Below is a small trained network, with its code and all its weights. Each question gives an input and a class and asks what happens when units are switched off, that is, made to give their printed mean instead of their output.

import numpy as np


def w(rows, s, z=0):
    codes = np.array(rows[::2]) - 128.0
    scale = np.full(codes.shape[1], s)
    scale[-1] = z or s
    return codes * scale


def norm(h):
    return h / np.sqrt((h * h).mean(-1, keepdims=True) + 1e-5)


def f(y):
    return y / 2 * (1 + np.tanh(0.7978845608 * (y + 0.044715 * y**3)))


def log_softmax(a):
    a = a - a.max(-1, keepdims=True)
    return a - np.log(np.exp(a).sum(-1, keepdims=True))


def net(x, mask):
    res = np.array(x, float).reshape(1, 7) / 4 @ E
    u = 0
    for l in range(4):
        y = f(norm(res) @ A[l][:, :-1].T + A[l][:, -1])
        res = res + np.where(mask[u : u + 8], y, B[l][:, -1]) @ B[l][:, :-1]
        u += 8
    return log_softmax(norm(res)[-1] @ U[:, :-1].T + U[:, -1])


A, B = {}, {}
E = w([
[155,150,125,132,163,146,121,108,147,186,176],'x0',
[153,161,147,148,117,135,144,122,208,61,217],'x1',
[156,130,71,142,164,162,138,104,106,114,123],'x2',
[112,25,96,163,167,143,174,96,88,123,189],'x3',
[96,93,222,126,254,159,219,168,96,172,116],'x4',
[171,94,93,228,86,148,153,78,140,160,105],'x5',
[38,87,73,182,140,146,83,127,195,111,196],'x6',
],0.00097)
A[0] = w([
[69,162,114,148,59,138,50,105,226,119,182,62],'0.n0',
[110,163,176,72,185,91,147,146,139,87,231,59],'0.n1',
[80,81,208,145,185,101,198,159,76,224,33,28],'0.n2',
[211,227,75,87,7,119,55,102,182,2,157,17],'0.n3',
[128,121,123,137,87,180,104,141,162,112,114,64],'0.n4',
[126,223,202,26,181,76,143,218,132,153,84,27],'0.n5',
[237,198,152,235,174,217,198,72,177,183,204,7],'0.n6',
[154,63,87,178,105,152,110,86,100,121,139,14],'0.n7',
],0.0019,0.0012)
B[0] = w([
[75,154,201,173,113,69,112,191,198,238,129,183],'0.n0',
[145,85,182,66,157,153,180,156,141,95,198,149],'0.n1',
[51,51,238,176,153,174,83,174,121,231,105,254],'0.n2',
[25,36,238,202,132,125,191,138,114,142,28,220],'0.n3',
[123,156,134,162,118,70,143,156,118,162,126,90],'0.n4',
[202,47,70,135,56,161,152,17,66,178,181,209],'0.n5',
[206,193,141,232,239,176,93,7,234,166,97,148],'0.n6',
[118,81,45,139,93,69,221,129,114,119,202,105],'0.n7',
],0.0012,0.00086)
A[1] = w([
[117,107,83,221,69,140,86,66,130,172,23,61],'1.n0',
[144,169,147,113,59,91,97,170,123,99,69,31],'1.n1',
[128,147,124,133,90,153,112,143,147,112,113,3],'1.n2',
[59,67,92,210,134,113,156,149,198,83,190,88],'1.n3',
[180,65,166,129,182,140,228,105,31,145,101,37],'1.n4',
[78,63,124,135,251,194,122,100,84,238,193,95],'1.n5',
[175,141,157,50,132,155,102,100,46,162,63,82],'1.n6',
[150,110,56,176,85,111,140,99,173,54,209,75],'1.n7',
],0.0025,0.0014)
B[1] = w([
[161,99,201,70,119,122,170,172,131,104,235,175],'1.n0',
[170,183,146,164,87,93,203,86,156,85,72,121],'1.n1',
[120,138,138,124,77,109,138,111,153,118,139,91],'1.n2',
[167,203,78,62,145,108,95,146,68,166,90,200],'1.n3',
[51,158,136,140,120,105,8,174,212,176,160,193],'1.n4',
[132,116,198,160,35,103,176,143,139,37,34,251],'1.n5',
[189,201,122,79,186,51,154,210,107,240,108,166],'1.n6',
[143,106,143,89,104,106,108,116,25,232,52,152],'1.n7',
],0.0016,0.002)
A[2] = w([
[84,209,204,65,224,124,116,174,181,62,75,101],'2.n0',
[182,198,242,122,93,112,126,95,199,219,101,80],'2.n1',
[32,157,103,146,78,113,22,143,228,128,191,5],'2.n2',
[58,47,102,211,71,167,116,82,213,54,179,43],'2.n3',
[125,142,201,37,198,160,131,152,126,50,225,12],'2.n4',
[183,119,35,189,53,110,85,75,108,158,126,77],'2.n5',
[182,79,138,98,165,159,253,84,19,107,75,136],'2.n6',
[70,206,67,120,73,103,30,119,222,95,184,35],'2.n7',
],0.0023,0.0014)
B[2] = w([
[189,44,128,132,53,115,158,102,94,198,175,254],'2.n0',
[86,113,3,102,175,135,96,141,82,67,101,249],'2.n1',
[104,193,117,173,187,21,106,191,170,205,172,151],'2.n2',
[205,201,60,37,144,83,97,105,70,192,156,189],'2.n3',
[164,75,143,43,79,147,244,179,173,113,205,144],'2.n4',
[68,48,224,123,87,144,227,133,119,156,218,173],'2.n5',
[24,155,114,140,116,74,16,174,188,174,188,206],'2.n6',
[30,141,152,184,175,42,105,193,174,164,155,147],'2.n7',
],0.0017,0.00097)
A[3] = w([
[83,121,67,191,100,83,67,138,141,129,125,77],'3.n0',
[212,208,111,28,131,112,74,167,88,195,75,36],'3.n1',
[140,207,153,152,15,98,118,111,185,6,62,22],'3.n2',
[213,180,117,217,218,206,139,44,205,121,149,47],'3.n3',
[150,97,169,34,129,167,210,167,184,59,249,4],'3.n4',
[133,63,91,161,57,146,149,74,85,160,205,59],'3.n5',
[82,91,1,154,186,166,95,94,85,40,123,84],'3.n6',
[91,103,125,54,75,50,137,194,83,152,140,123],'3.n7',
],0.0029,0.0021)
B[3] = w([
[164,172,101,99,161,130,152,134,166,125,200,162],'3.n0',
[209,202,100,49,155,29,252,73,94,136,128,158],'3.n1',
[73,19,55,181,59,80,222,166,176,55,70,131],'3.n2',
[182,233,203,160,148,139,69,41,200,32,43,145],'3.n3',
[204,72,167,70,145,157,201,159,203,73,188,167],'3.n4',
[221,104,91,96,66,157,104,55,117,153,155,155],'3.n5',
[107,218,124,29,98,148,136,162,98,39,153,126],'3.n6',
[162,159,123,167,163,170,139,97,167,116,137,253],'3.n7',
],0.003,0.002)
U = w([
[250,250,86,4,243,7,250,139,5,248,12,158],'0',
[68,24,13,244,4,11,250,222,234,8,6,115],'1',
[243,251,248,250,244,247,8,4,246,10,11,128],'2',
[243,7,249,7,240,251,251,250,250,16,251,127],'3',
[14,218,5,6,163,247,15,205,8,7,227,3],'4',
[6,251,24,248,224,6,5,247,251,251,250,180],'5',
[5,4,252,219,252,250,23,248,7,249,6,216],'6',
[240,20,9,163,4,235,19,6,19,245,251,79],'7',
],0.0041,0.0023)

Each question gives the input, the list of numbers given to net, and the class t.
The units are the neurons (one row each of A and B). Each row of codes is followed by its name. A weight is (code - 128) times the scale printed after its matrix; where a second scale follows, it is the last column's (A, B and U).
mask holds one flag per neuron, layer by layer. A switched-off neuron (its flag False) gives its mean, the last column of its row in B, instead of its output. The means were averaged over made-up inputs and are rounded, as every weight is.
A unit's drop is (log p(t) with every unit on - log p(t) with that unit switched off) / (log p(t) with every unit on - log p(t) with every unit switched off).
The circuit of an input: a set's keep is (log p(t) with only the set's units on - log p(t) with every unit switched off) / (log p(t) with every unit on - log p(t) with every unit switched off). Starting from the 12 units with the biggest drops (on a tie, the unit counted first), units are removed one at a time, each time the one whose removal leaves the highest keep (on an exact tie, the one counted first), for as long as the keep stays at least 0.8.
units of the circuit, in order: the units of the circuit, biggest drop first
unit that matters most: the unit with the biggest drop
k most important neurons: the k neurons with the biggest drops, biggest first
k most important neurons of layer l: the k neurons of layer l with the biggest drops, biggest first
drop when u is switched off: that unit's drop, to one decimal
input [-7,8,-7,-6,-8,2,-3], class 1: units of the circuit, in order -> [3.n2]
input [3,-5,-1,2,0,-6,5], class 3: 3 most important neurons -> [1.n4; 1.n7; 0.n3]
input [4,3,-1,6,-1,0,-8], class 2: units of the circuit, in order -> [0.n6; 3.n3]
input [-7,4,1,-5,-5,-7,4], class 1: 3 most important neurons -> [3.n2; 1.n1; 0.n3]
input [-5,-1,6,2,1,2,-3], class 4: 3 most important neurons -> [2.n3; 0.n0; 1.n3]
input [-3,3,2,-4,-2,7,2], class 1: 4 most important neurons -> [1.n4; 3.n2; 0.n5; 2.n0]
input [2,8,1,-3,8,2,6], class 2: 3 most important neurons -> [3.n3; 0.n6; 1.n0]
input [8,-2,-1,8,3,2,8], class 4: 2 most important neurons -> [3.n6; 2.n0]
input [-7,0,8,-2,-1,-8,3], class 3: units of the circuit, in order -> [2.n4; 3.n4]
input [-6,-8,3,-5,0,-8,5], class 0: 2 most important neurons -> [3.n1; 1.n6]
input [7,-8,5,8,-1,1,-3], class 6: units of the circuit, in order -> [1.n5; 3.n1; 1.n4]
input [6,-2,-3,-3,5,5,5], class 2: units of the circuit, in order -> [3.n3; 0.n6]
input [-6,0,8,-8,-6,1,4], class 1: 3 most important neurons -> [3.n2; 1.n1; 1.n4]
input [3,3,-7,-1,7,4,-6], class 6: 3 most important neurons -> [0.n2; 3.n7; 2.n3]
input [-3,1,5,-1,4,8,-8], class 2: 2 most important neurons -> [0.n6; 3.n3]
input [2,5,5,-7,2,-5,4], class 3: 2 most important neurons -> [2.n4; 1.n4]
input [2,5,6,3,-2,-1,-3], class 2: 2 most important neurons -> [0.n6; 3.n3]
input [-4,1,4,3,-4,-6,-4], class 1: 2 most important neurons -> [1.n0; 3.n2]
input [4,-5,2,7,2,-5,5], class 4: most important neuron of layer 1 -> [1.n0]
input [0,5,7,8,2,4,2], class 2: 2 most important neurons -> [3.n3; 0.n6]
input [-6,3,-2,-2,2,3,5], class 5: unit that matters most -> 1.n5
input [-2,-1,-8,-6,1,6,-3], class 1: 2 most important neurons of layer 1 -> [1.n1; 1.n3]
input [1,0,0,-6,-7,-6,-7], class 1: 2 most important neurons of layer 1 -> [1.n1; 1.n3]
input [2,6,-3,-2,-8,7,-6], class 1: drop when 3.n2 is switched off -> 0.5
input [-1,2,2,-8,-2,7,-8], class 1: drop when 2.n3 is switched off -> 0.1
input [-5,5,4,-3,0,1,-2], class 1: drop when 3.n2 is switched off -> 0.4
input [6,6,7,6,5,8,-3], class 2: most important neuron of layer 3 -> [3.n3]
input [-7,4,2,4,-7,1,-7], class 1: drop when 0.n0 is switched off -> 0.0
